What can hang from each mark
fegef: tuzav
tuzav: gizafa pased temiv vute
vofi: benu fegef nisir
rebem: loze
nisir: rebem
temiv: fegef gizafa loze vute
mumu: benu
gizafa: fegef kupor temiv
benu: gusur rebem runor
kupor: gusur loze nisir rebem temiv
vute: mumu runor temiv vofi
loze: benu kupor rebem
gusur: mumu
runor: fegef pased
pased: gizafa gusur mumu tuzav

Every row comes from one small tree of marks. The marks that hang from a mark follow it in brackets, in alphabetical order. Every link used is in the known rows. Which tree was each row made from?
Each row is shifted at random along 5 fixed directions that mean nothing.
Known rows
fegef{tuzav{temiv{gizafa loze} vute{runor}}}: [ -56  -46  138 -300 -104 -146   24  205   60  199  -78 -188   85  164
   82  -26  218   80   80  -42  179 -137 -257 -445  -56   65  -10 -164
 -250 -153 -216  437 -127   41   17  161   31  200    2 -161   37  209
 -171 -175   -1  -75  190 -343   18   38   97   10 -160]
loze{benu{runor{fegef pased{gusur mumu}}} kupor rebem}: [-158 -126 -375   98 -199  147  147   57  -51 -164  -84   51  245 -311
 -293 -191  -38 -172  -91    6   -1 -185  -80  276  -97 -245  151  330
  149  -75   38 -134  110  167  -25 -199  290  -27 -149  242 -199 -229
 -331  -88  -74   55 -100   39 -184   84 -171  287  146]
gizafa{kupor{gusur rebem} temiv{fegef}}: [  78  -43 -227 -138 -190    7 -288 -117   56  -16  -84   34 -122 -218
  212 -112  159  -53   57   11 -195  -61  -77  -50  -65 -243    6   48
   30 -159   -4  126 -121 -199  142  169   51  175  -80   -9 -285 -139
 -118  -63  255 -179   44 -293  -68   59  -46   60 -217]
gusur{mumu{benu{rebem runor{fegef{tuzav}}}}}: [ -53  -93 -155  -87 -260   29   77   12  121 -114 -245 -138  124 -347
 -110 -176  195  -13  107   22   -3  199   -8   96  -86 -189  121    6
  -34   22    4  142  206   27   95  -37  328   59 -139  299 -236 -232
 -234  -97    5  -55  -90 -153  -42   90  -32  303  -14]
runor{pased{gizafa{fegef{tuzav{temiv vute}}} gusur{mumu}}}: [-180  114   10 -207 -184 -181  177    6   93  141 -147 -150  282  -69
   68 -344   97  -77  142  -84  125  -65 -206 -344 -270   24  127 -153
  116   12  -48  299   65  210  -31   16  207  194 -171  249  -34  -32
 -284   74 -190  -93    6 -187   48  111  130  204   -1]
fegef{tuzav{temiv vute{runor{pased}}}}: [ 105 -148  212 -189   70 -207  110  246  119  186  -30 -275  352  106
 -177  -15  268 -141  162  236  253 -114 -297 -304 -296  410   -7 -205
 -156  106  -72  534 -119  394  129  313  158  391   35  140   70  262
 -422 -272 -545   47   18  -84   86  315  -16 -295  203]
nisir{rebem{loze{kupor{gusur temiv{fegef{tuzav} gizafa}}}}}: [  67 -199 -175 -210   -5   77  -48  239  -69    7  126 -285  154   50
  -18 -150   49  -34  147   21  186 -235 -405  -78   47 -125 -134   52
    3 -331  -55  273  -16   85   32    6  -77  -36  129 -233   91  162
 -110  -81  178  146  124  -42 -240   49 -211   83  160]
loze{benu{runor{fegef}} kupor{nisir} rebem}: [-154  154  -12 -239 -120 -226  -32  -29  215  114 -295  -98 -166   41
   -3 -262   58   57  -99 -173    4  116  -68   12  -97  112   68  -16
  -84 -145 -121  164  -74   18  -74 -200   81  272 -172  130 -142  201
 -300  112   13 -289   29 -382  113  151   62  256 -238]
vofi{fegef{tuzav{gizafa{temiv} pased}} nisir{rebem{loze}}}: [-148  104  -14 -112 -129 -104  -68   23  109   31 -142  -51   95 -188
  -25  -94  158 -104  211  -58  -57 -170  -55 -221 -216   40   68  -72
  -92  115   72  330 -179  161   92 -108  224  282 -109  130 -232   66
 -245  -94 -139 -136  -24 -188  -29  146  -43   55   -9]
nisir{rebem{loze{kupor}}}: [-138  -50  -43 -146  -29 -138 -173   71   50   65 -100 -134  -95   46
 -134   -4  219  -29    2   10  -35 -162 -121  -55  -14   75  -75   63
 -126 -145  -95  181 -127   25   94 -150   15  206   45  -90  -88  211
 -212 -108   49 -124   23 -180   26    5 -121  -44 -111]
gusur{mumu{benu{rebem{loze}}}}: [-305  -93 -334 -143 -343   71   96  133  -75 -213  -94  -37  186 -383
  -79 -272   60  -10   84 -128  -73  -81    5   71  -54 -546  132  257
   36  -74   31   99  289   85  103 -138  314 -278 -147   91 -195 -396
  -85   43  257   56  -89  -36 -122  -55  -36  510  -33]
mumu{benu{gusur rebem runor{fegef{tuzav} pased}}}: [-219 -114 -180 -135 -232   57  -25  -54  -40  -54 -156  -88  -81 -128
   26  -92  201  133  107   39 -113   96    2 -124  199 -191  -59   77
 -130 -118  -94   51  223 -165  118   62  148   91 -183  -30 -153  -68
 -114  -75  186 -113  -17 -274  -79  -55   -2  275 -210]
nisir{rebem{loze{benu kupor{temiv{gizafa vute{runor}}}}}}: [  58 -302 -274 -132 -261  158  -49  246  -89  -17  -11  -63   61 -177
   82  -83  111  -38 -128  -89   30 -272 -104  -30   14 -346   72  137
 -177 -213 -197  112 -153 -134   29    0   37  -30   22 -206 -167 -124
  -90 -275  296  -12  145 -228 -163   -6  -10  187 -181]
gusur{mumu{benu{runor{pased}}}}: [-448  -42 -151  -43 -169   76   62   26  -85 -266  -53  -37  159 -131
 -133  -22    4   89  210   60  -35   15   28   44  219 -534  -89  375
   -1 -283   90   12  251  109   -4 -101   94 -337 -211 -245  -48 -282
  -87   26  207  119  -15  -11 -224 -322 -332  612  -64]
benu{gusur rebem runor{pased{gizafa mumu tuzav}}}: [-170   -7  -95  175  -59   53  125  -70   92 -304 -109    9  357 -332
 -453  -49  -71 -192  400  240   79   62  -75  130 -171 -289   89  294
  216  -29  268 -174  232  284 -115   91  434  -49 -213  142  -46 -268
 -433    0 -147  299 -161  219 -258   26 -475  339  405]
loze{benu{runor} kupor{nisir rebem temiv}}: [ -75  120  -48 -342 -168 -191  -73  -40   85  105 -200 -134 -207   46
  255 -320   52  136  -77  -33  -19   88  -93 -209  -51  -47    5  -19
 -191 -241  -80  309  -77  -45  -93  177    7  206 -179  -87 -114  141
 -152  159  201 -323  131 -441   91  130   94  359 -315]
fegef{tuzav{gizafa{temiv} pased{mumu} vute{runor}}}: [ -74  107  217 -208  -65 -222   80   22  153  267 -103 -189  109  128
   57  -57  234  -20   18  116  125  -71 -211 -520 -236  355   43 -302
 -200  -10  -83  478 -189  211   28  194  128  518 -132  105  -26  281
 -336 -176 -400 -182  149 -377  181  150  150 -110 -108]
tuzav{gizafa{fegef} vute{mumu temiv}}: [ -29   79  123 -157 -175 -288  102   21  316   98 -216  -26  211 -188
   37 -276  100 -140   99  -21   21  120 -127 -211 -549   79  260 -194
   12  118  -45  430  -59  291   37   96  414  318 -204  382 -184  -59
 -414   26 -289 -174   10 -253  140  367  136  149  -28]
loze{benu{runor} kupor{nisir} rebem}: [  98 -244 -343  -93 -231  133   20  222  -16  -84   13 -106  132 -301
 -146 -165  103 -160  -35    2   56 -143 -140  353  -89 -144  177  177
 -156  -14   14  130  -42   64  109   10  220   85  -69  199 -232 -139
 -242 -225  -39   17 -131 -110 -118   94   25   85   12]
mumu{benu{gusur rebem{loze} runor}}: [  34   12  -91  261  -96    6 -219 -311  211 -364 -434   64 -138 -340
 -341  206  128 -136  474  227 -287  386  372  376  -95 -185  105  264
  -75   46  273 -168 -136  -71 -101 -123  371  259 -294  184 -464 -208
 -418  -93   44 -149 -189  -77 -102   15 -548  282  -35]
nisir{rebem{loze{benu kupor{gusur{mumu} temiv{fegef}}}}}: [ -21 -254 -291 -550 -115   17   10  445 -268  211  113 -340   40  215
  153 -405  131  194 -158 -118  256 -487 -496 -374  267  -29 -155   23
 -193 -394 -290  306  219  -20  101   17 -293  -14  148 -278  208  235
   78  -76  230   37  179 -215  -39  -25  232  -16 -109]
runor{fegef{tuzav{gizafa{temiv{loze}}}} pased{mumu}}: [-232 -223 -324 -126 -267  177   81  218 -193   -5  190  -48  298 -205
   14 -110  149  -77  -23  -95   44 -309 -301 -265   40 -381  -27  126
  122 -141 -136  137  100    9  206  -20  177 -252  114 -110  -55 -168
  -30 -228  162  140  131 -117 -213  -87   16  108  -31]
mumu{benu{runor{fegef pased{gizafa}}}}: [-172 -255 -232 -184 -225   69  111  202  -98  -28   27  -33  367 -227
 -167 -185  118  -91   59  -58   98 -178 -221 -156  -63 -242   37   89
  130   19 -108   69  285  163  147   42  202 -169  -36   89   14 -234
 -209 -158  -24  221  -75  -14 -155  105   98  164  107]
vofi{benu{runor} fegef{tuzav} nisir}: [  42  144   11 -283 -160 -265 -142  -16  247  118 -413   35   -9 -189
  -99 -187  261  -21  129 -144  -41  -52  -40 -165 -240  104  128 -125
 -279  201    5  216   51  -33  -31  -42   72  410  -99  299 -227   67
 -277  -37  -94 -266 -137 -327   88  229  171   47 -206]
rebem{loze{kupor{nisir temiv}}}: [   9 -335 -440  -14 -174  275 -115  217 -188 -218  232  -65  195 -237
  -65   39  105 -152  238  134  -41 -213 -205  192  149 -481  -67  392
  -56 -169   82   89  -46  -74  109  -54  105 -286  130 -270 -190 -168
  -13 -293  265  208   23    2 -283 -204 -309  165  -50]
loze{kupor{gusur temiv{gizafa vute}} rebem}: [  78 -210 -225 -328 -164  -10   52  301  -92  136   96 -235   79   57
  156 -283   71  -12 -113 -140  162 -257 -323 -106  -65  -87   42  -68
  -59 -265 -235  347  -39   44   24  125  -79   97  -17 -109   34   49
 -123  -44  163  -49   83 -184  -86  125  185  109  -55]
loze{benu{rebem runor{pased{gizafa{temiv} tuzav}}}}: [-314  -68  -84  -60 -113    9   79   69  -24 -103   55  -59  207 -160
 -177  -78   11  -99  186   78   99 -149 -155 -124   -6 -230  -25  226
   78 -104   17    0  159  199   45  138  193  -35 -136  -72   62  -69
 -272  -22  -48  174  -59   -8 -174  -27 -239  234  193]
fegef{tuzav{gizafa temiv{loze{rebem}} vute{runor}}}: [-409  242   64  221 -170  -56   72 -247  205 -266 -232   17  -43 -181
   13  142  -61  -27  227   89 -216  196  296  116 -132 -437  132  206
  -32 -215  217  212 -344   20 -184 -258  435   31 -363 -103 -400 -178
 -265  104  219 -192   95 -206 -155 -163 -528  718 -163]
mumu{benu{rebem{loze{kupor{gusur nisir}}} runor}}: [ -19  195    8  126   32  -63 -307 -380  215 -245 -390   14 -304  -14
 -183  172   37   -6  426  174 -251  433  266  204   89 -104  -55  232
 -126 -196  239  -75 -289 -120 -248 -198  123  250 -263  -84 -351  111
 -351   90  128 -257  -14 -211  -39  -77 -589  361 -195]
benu{gusur rebem{loze}}: [-113 -182 -232 -422 -278 -156    5  244  -43  133  -64 -154   25 -126
   42 -404  217   37   -8 -168   38 -230 -227 -219 -157  -31   99  -58
 -131   31 -200  259  263   22  240  162  198  156  -46  149  -30  -51
 -116  -27  109  -64 -103 -255   32  185  398   18 -138]
tuzav{gizafa temiv{loze} vute}: [ -75  106  -90  -41 -327 -101   26  -89   77  -53 -320    8   24 -277
  122 -101  125 -114   85 -109 -176   44  176  -97 -318 -262  283  -49
  -36   52   17  275 -236  -50  -49  -27  382  159 -246  189 -448 -269
 -248   -6  179 -271   36 -299    3   96   42  326 -239]
nisir{rebem{loze{benu{runor}}}}: [-184  -71  -77 -388 -182 -192 -109  148  -15  172 -174 -140 -133   63
   -1 -226  215  129 -101 -149   11 -209 -129 -249   -6   60  -16   -3
 -256 -115 -221  175   54  -56  113   -1   -4  227  -53  -47  -14  146
 -126  -60  142 -157   25 -367   68   78  224   24 -272]
kupor{nisir rebem{loze} temiv{vute{vofi{fegef}}}}: [ 194   18    2 -282   62 -207 -148  175  127   58 -146 -116  101  103
    2 -152   61   -7  276   41   83    6 -261 -274 -181  -13  -52   -2
  -23 -144  -34  300 -121   52 -137   96  -13  124   51 -155    5  210
 -248   12   30   25  126 -114   15  205 -206  -13   51]
rebem{loze{kupor{gusur nisir temiv{gizafa vute}}}}: [ 129  -98 -301  -43 -170  159 -235  -19  -46 -141  -35  -22  -49  -61
  141   14   13  -55  272  -73 -116   49  -38   74  120 -491  -27  222
  -37 -333   24    6 -274 -296 -192 -108  -66 -118  -34 -369 -251 -106
  -46  -85  493  -43  160 -226 -237 -216 -299  355 -319]
vute{mumu{benu} runor temiv vofi}: [-186  -80  119   22  -19  -66 -224  -16  167    1  -86  100 -183  145
 -102  420  296  168  149  280 -127   -4  -82 -330  308 -166 -183  247
 -368 -354 -185   34  -11 -200  -71   22  -20  187  -49 -458  -64  182
 -149 -315  127 -122  201 -384  102 -294 -377   27 -422]
gizafa{fegef kupor{rebem}}: [ 101 -144 -232  -69 -145   45 -225    3   92  -93   28   -6  110 -354
    1 -111  168 -199  165   99 -126  -69 -143  156 -162 -199   46  105
   88    3  101  174  -54   12  263   80  196   54  -22  162 -261 -192
 -210 -145   -6   44 -123  -48 -124   77 -114  -23   57]
temiv{loze{rebem} vute{vofi}}: [ 108  -32 -134   27 -196  -62 -134   45  168  -48 -296   65  -65 -198
  -93   48  158  -94   41 -114 -131   61   39  171 -228 -239  203   80
  -54 -121 -121   29 -232 -171  -67  -94  222  192  -95   71 -341 -145
 -283 -151  204 -185   15 -234    6   42 -138   51 -190]
pased{gusur mumu{benu} tuzav{gizafa}}: [ -88  214 -109 -116 -253  -91  -49 -153   33   95 -302   53   35 -136
 -117 -149  208  -57  -72 -138  -83 -122  -80 -340 -159 -106  176  -34
   12  -16  -48  -25  119  -67 -204  -43  173  297 -179  269 -187  -44
 -294    1   75 -203   -9 -252  118   81  136   76 -187]
vofi{benu{gusur} nisir}: [  30  -49 -282 -135 -245  -40 -126   64   31  -87 -182   67  101 -366
 -161 -123  197 -137  204 -114 -124 -238   11   50 -133 -260  164  166
 -144  138   87    9  112  -98   44  -15  128  113 -137  172 -291 -265
 -190  -86  134  -58 -230  -96  -93   51   39   98 -141]
pased{gizafa{fegef} gusur{mumu{benu{runor}}} tuzav{temiv}}: [ -64   99   10 -155 -190  -62 -101 -130   66  113 -317  -23  -42  -11
  -28  -49  269   76  179   12   25  -20 -127 -409  108   41   32  -51
 -110  -59 -122  -26  133 -136 -150  -30   58  362 -151  134 -102   54
 -236 -153  -32 -179    8 -337  112  -85   48    8 -235]
kupor{gusur loze{benu} nisir rebem temiv{gizafa vute}}: [ 373 -200 -229 -258   93  153 -285  215 -226  -32  243 -231   61  238
   57   40   22   20  364  160  113 -147 -318 -189  291 -213 -240  187
 -101 -454   53  139 -258 -203 -186  229 -372  -94   86 -592   93  193
  -16 -100  356  213  199  -19 -246 -154 -367  -71   13]
temiv{fegef gizafa loze{rebem} vute{mumu vofi{benu}}}: [ -84  163   76 -439 -121 -237  -64  251  122  270 -336    0 -115  248
  106 -182   74  265 -154 -409  126 -200 -277 -511   -3 -119   32  -85
 -198 -405 -426  154   23 -157 -220  -69 -231  144  -50 -271   95  261
 -132   70  302 -210  302 -460  126    7  201   96 -289]
rebem{loze{benu{runor}}}: [-331  -34  -79 -380 -138 -210   33  195    3   54  -63 -142   69   72
  -72 -297   43   60   68 -173   99 -172 -200 -151  -52 -121  -28  132
 -110 -163  -93  199  205  171   52  -65   45  -38  -87  -84  116   75
 -150  106   84   31  -39 -195  -61   11   72  305 -103]
rebem{loze{kupor{nisir}}}: [ -96   37 -123  -90 -108  -92 -137    1  125  -65 -124  -30   31 -110
 -110  -93   81 -122  171  -75  -63   34  -82  111 -136 -182   36  158
  -12  -99   60  125 -117   49  -28 -176  155   12  -23   -5 -192   13
 -232   -4   97  -72  -13 -163  -47  -11 -184  225 -141]
loze{benu kupor rebem}: [-280  -54 -252 -167 -191  -22    5  141  -40    9   32 -100  -65  -62
  -28 -150   94  -17 -172 -115  -44 -270 -119  116   73 -190   31  204
 -112 -243  -91  160   40    8   60 -213    9   41  -98  -60 -110   38
 -123   -2  180 -118  -33 -200  -39 -105   -2  249 -164]
rebem{loze{kupor{gusur{mumu} temiv}}}: [-216  290  105 -213  -30 -384 -127 -213  246   64 -350 -142 -257  190
  125 -242   34   95  159  -83  -73  247    7 -165 -107    2  -63  -31
  -11 -327   -8  243 -101   44 -217 -196  -27  226 -163  -95  -91  201
 -218  322  171 -391  109 -368  138  -29 -183  454 -366]
mumu{benu{gusur runor{fegef}}}: [-106  -44   -5 -294  -83 -179  -83   24   58   98 -227 -137  -81  107
  -89 -108  236  115  114  -18   25   27 -123 -243   79  125  -70  -42
 -145  -89 -154  117  197  -35   41   24  -15  256 -120   24    7  143
 -227  -49    8 -116  -38 -264   53   74   85   43 -176]
gizafa{temiv{loze vute{vofi}}}: [-330  119   58  -99  -44 -223   20   68  142  -98 -118  -14   69   38
  -56  -36  -52  -31  191 -129   24    3  -93  -78 -156 -382   -7  212
   87 -316  -74  137  -48  138  -76  -26  116 -131 -129 -263   17  -35
 -245  193  208  -17   90  -84 -118  -50 -365  420   -3]
tuzav{gizafa{kupor{loze nisir} temiv}}: [-222 -116 -234 -232 -159   68 -119  121 -151  -54  303 -118  102  -95
  160  -85   72  -81  178    0   -4 -248 -237 -141  127 -395 -115  186
  -19 -220   26  240  -85  -14  236  136   65 -242   25 -331  -35  -62
    9  -23  242  116   56 -114 -214 -222  -86  179  -95]
benu{gusur{mumu} rebem}: [-146  186   89  -94  -50 -274 -145 -183  254  -36 -361 -127 -234   -1
  -96  -34  181   90  235   66  -98  229  106  -42   -8   33   -6   19
  -96 -157   40   78   23  -69  -88  -66   73  326 -238   21 -168   47
 -268   98   99 -263  -46 -271   92  -95 -207  228 -219]

Write each row's tree
[-187  -61 -155  -99 -139  101  -29  143   23 -195  131    6  207 -155
   14  -99 -145  -40  166  -79   57  -66 -144  154  -25 -591   14  291
   47 -329   59  108 -132   61    4   19  161 -361  -99 -324  -48 -210
 -112   46  288  212   90   -7 -312 -153 -281  501   21] => temiv{gizafa{kupor{loze{rebem} nisir}} vute{runor}}
[-400  184  178  -62  -17 -268 -128 -221  303   35 -190   84   -1   14
  -50  -15   51  -21  118  -40  -76  101  -29 -251  -98 -122 -103   47
  189 -180  -42   38  -44   80  -16 -139  110   42 -131 -134  -27   55
 -308  105   14  -69   80 -244   -7  -54 -229  337 -179] => vute{runor{fegef pased{gizafa{kupor}}}}
[  20 -106  -10   94   61  -65   28   51  127 -204 -118 -120  373 -158
 -478   15   56 -215  391  242  157   54  -93  216 -205  -27   23  198
  121    8  206   17   48  386  -33   81  226   67 -113  170  -22 -163
 -455 -120 -336  211 -192  210 -190   43 -438   87  352] => benu{runor{pased{gusur{mumu}}}}
[-323  150   10 -327   11 -189 -200 -155    7   39  -51 -205 -321  278
  213 -137   -5  210  198   26  -69   35  -55 -311  342  -93 -257   78
 -103 -446   19  140  -37 -153  -25  -55 -151   52 -199 -428   63  288
  -60  286  300 -122   90 -294  -95 -278 -175  375 -264] => tuzav{gizafa{kupor{loze{benu{gusur runor{fegef}}} rebem}}}
[ -64  -94 -123   26   71   -5 -107   43   24 -212   18 -162   32  -44
 -357  135   96 -109  359  231  -15  -87  -33  189  142 -101  -95  327
  -66 -165  185  -14   50   59  -10  -43   10   87 -130 -132  -49   49
 -279  -57   22  147 -151  101 -188 -134 -503   81  186] => loze{benu{gusur rebem}}
[-405  283  -53 -264 -195 -138  -64  -18    1    7 -222   40  -83  -24
  115  -72  105  133  154 -240 -127 -282   17 -445  151 -351  -25  109
 -228 -137   12  239   21 -147 -140 -272  -36  -12 -144 -243 -178   64
   -7  150  364 -222   86 -313  -81 -189  -58  460 -323] => vofi{benu fegef{tuzav{gizafa temiv{loze}}} nisir}
[-130  -73  -90   68  -76    7 -244  -60  177 -121  -43   64  -89 -117
  -84  266  224   17  263  203 -168  -42  -56   45  213 -354 -107  265
 -199 -239   50   20   16 -281   -8 -168   53   51  -13 -276 -204  -37
  -96 -242  251   18   -1 -248 -152 -363 -426  161 -282] => vute{runor vofi{fegef{tuzav}}}
[-391  121    0  -70  -28  -85  -74  -48   79  -62   31   33  195  -21
 -140  -68   -7  -57  301  -12   10  -82 -244 -183   12 -292 -116  220
  244 -224   59  -10  176  121  -54 -158   63 -150  -81 -169   86   -2
 -207   92   77  192  -12   -9 -164 -188 -324  276   63] => runor{pased{gizafa{fegef} tuzav}}
[-229  193  146 -313 -115 -312  -57   53  172  145 -306   18  -73  187
   45 -171   87  158  -45 -249   19   67 -127 -336 -172 -121   26  -31
 -120 -285 -221  211  -26   15 -165    6   -2  118 -109 -156   13  146
 -187  144  190 -250  223 -370  125   42   71  282 -321] => temiv{loze vute{mumu}}
[-126 -316 -257   44 -261  119  118  336   65 -166   96  123  234 -343
 -163  -22   35  -69  -19   61   35 -235 -196  127 -115 -525  180  378
 -152 -205 -123   79  102  107   87   96  411 -153  -58  -63 -138 -304
 -184 -257  100  136   34  -97 -136    1 -189  233  -23] => vute{mumu runor temiv{loze{benu rebem}} vofi}
[ 107  -10   19   88  -84    4 -107  -88   89   44 -170   52   77  -42
 -128  215  222 -121   98  176  -29 -112  -20 -272 -122   69   82  -12
 -116  -22  -17   28 -290  -21 -123  122  115  459 -157   28 -220   -1
 -363 -369 -205 -122  100 -247    9    3 -141 -147 -121] => tuzav{gizafa{temiv{vute{runor}}} pased{gusur mumu}}
[ 348 -300 -445 -162 -311  280 -146  179 -139  -64  130  -77  150 -341
  258 -203  108 -118  121  -23  -45  -96 -220   56  -47 -471   90   79
  -25 -184  -20  184 -129 -267   58  152   53 -114   51  -68 -255 -253
   13 -210  386   53   81 -169 -240    6  -11  101  -85] => kupor{loze{benu} rebem temiv{gizafa{fegef{tuzav}} vute}}
[-232 -218 -273 -174 -334  119   96  214  -20  -19  224    7  320 -289
  133 -226   79  -99   42 -136   54 -223 -330  -94 -112 -509   81  139
   52 -147 -112  167  165   17  165   38  203 -209   -2  -51  -28 -266
  -35 -131  162  136   60 -164 -198  -74   75  309  -78] => pased{gizafa{fegef{tuzav} temiv{vute{mumu}}}}
[ 290   44  -28  -72   43 -170 -242  -66  168  -57 -166  -93   72 -127
 -220 -116   95 -185  304  127  -26  128  -81  124 -358   63   73   -1
   42  -10  182  159 -256   87  -52  183  190  256  -62  175 -200  -13
 -380   48  -16  -44  -75   -8  -19  306 -256 -115  113] => kupor{gusur loze nisir{rebem}}
[  83  121 -276   76  -74   40 -127 -149   93 -398  -76  -26  164 -342
 -138 -203 -195 -178  460  111 -122  239   86  420 -169 -585  102  381
  205 -246  476   -8 -115   68 -237  -52  233 -258 -238   13 -290 -388
 -227  285  287  108 -103  149 -265  -71 -608  569  111] => kupor{gusur{mumu} loze{benu} nisir rebem}
[ 265 -177 -294 -315  -54   41 -154  203  -87   -8  124 -262  162  -57
   60 -304   68  -94  236   54  114 -131 -304  -75    2 -127  -72   90
  -20 -186   94  255  -63   70   63  199  -65  -29   63  -83  -10   37
 -108  -32   39  120   25  -27  -87   60  -94  -17   41] => gizafa{kupor{gusur{mumu} nisir rebem{loze{benu}} temiv}}
[ 179 -314 -265 -244 -326  -26   53  230   40    9 -140 -169  195 -361
  -74 -322  264  -85   80  -12  123  -59 -164  109 -226  -65  232  -73
 -154  131  -69  181  245   52  214  254  292  187  -77  384 -168 -345
 -209 -253  -80    2 -213 -173  -45  139  326    0  -77] => benu{gusur{mumu} runor}
[-200  -79 -217 -108   -7  -35    7  114  -95 -200  208 -142  155  -21
  -78 -172 -115  -50  285  160   12 -122 -197  129  -48 -351  -96  317
  122 -330  165  231   41  201   -2   49  116 -215  -92 -239   31  -91
 -121  199  234  169  -29  132 -249  -14 -407  373  176] => kupor{gusur loze{rebem} temiv}
[  79  -21 -147 -210 -127  -78 -102   44   27  -24  -87 -178   44 -104
   43 -235  115   30  140   58   18   -1 -135  -87  -86 -161    9   35
  -27 -172   28  214  -17  -37  -17  182   54   76  -87  -36 -128 -126
 -130   20  219  -63   56 -155  -29   85  -80  150 -118] => kupor{gusur{mumu} nisir{rebem} temiv}
[  -5  -16 -272 -271 -326   19  -78   70 -137  198 -168   59   64 -118
  -72 -203  337   20 -209 -157  -22 -335 -280 -405  -24  -94  122   -8
 -124  -16 -230  -25  278 -182  -42  101   47  262  -14  208 -104  -25
 -139 -200  125 -140   16 -296  147   81  377 -169 -268] => pased{gusur mumu{benu} tuzav}
[-160 -211 -293 -339 -107  111  -63  192 -199  -27   88 -173   -1   99
    8 -187   71  150  151  -12   59 -140 -265 -175  357 -190 -176  198
 -145 -256 -102  124  192  -73  104  -52  -31 -140   -5 -264   50  124
  -21  -32  209  113   38 -139 -160  -89  -24  207  -99] => mumu{benu{rebem{loze{kupor{gusur nisir}}} runor{fegef}}}
[  35  -80   -3 -140    6   43   -7  202 -102   45  -40 -169  187  144
  -63  137  199    3  244  218   86 -233 -228 -281  107  104  -81   31
 -176 -110  -25  329  -78   78   10   73  -70  217  -53 -170  -62  180
 -189 -317 -151   83  134 -121  -34  -53 -143 -151   62] => tuzav{pased temiv{fegef} vute}
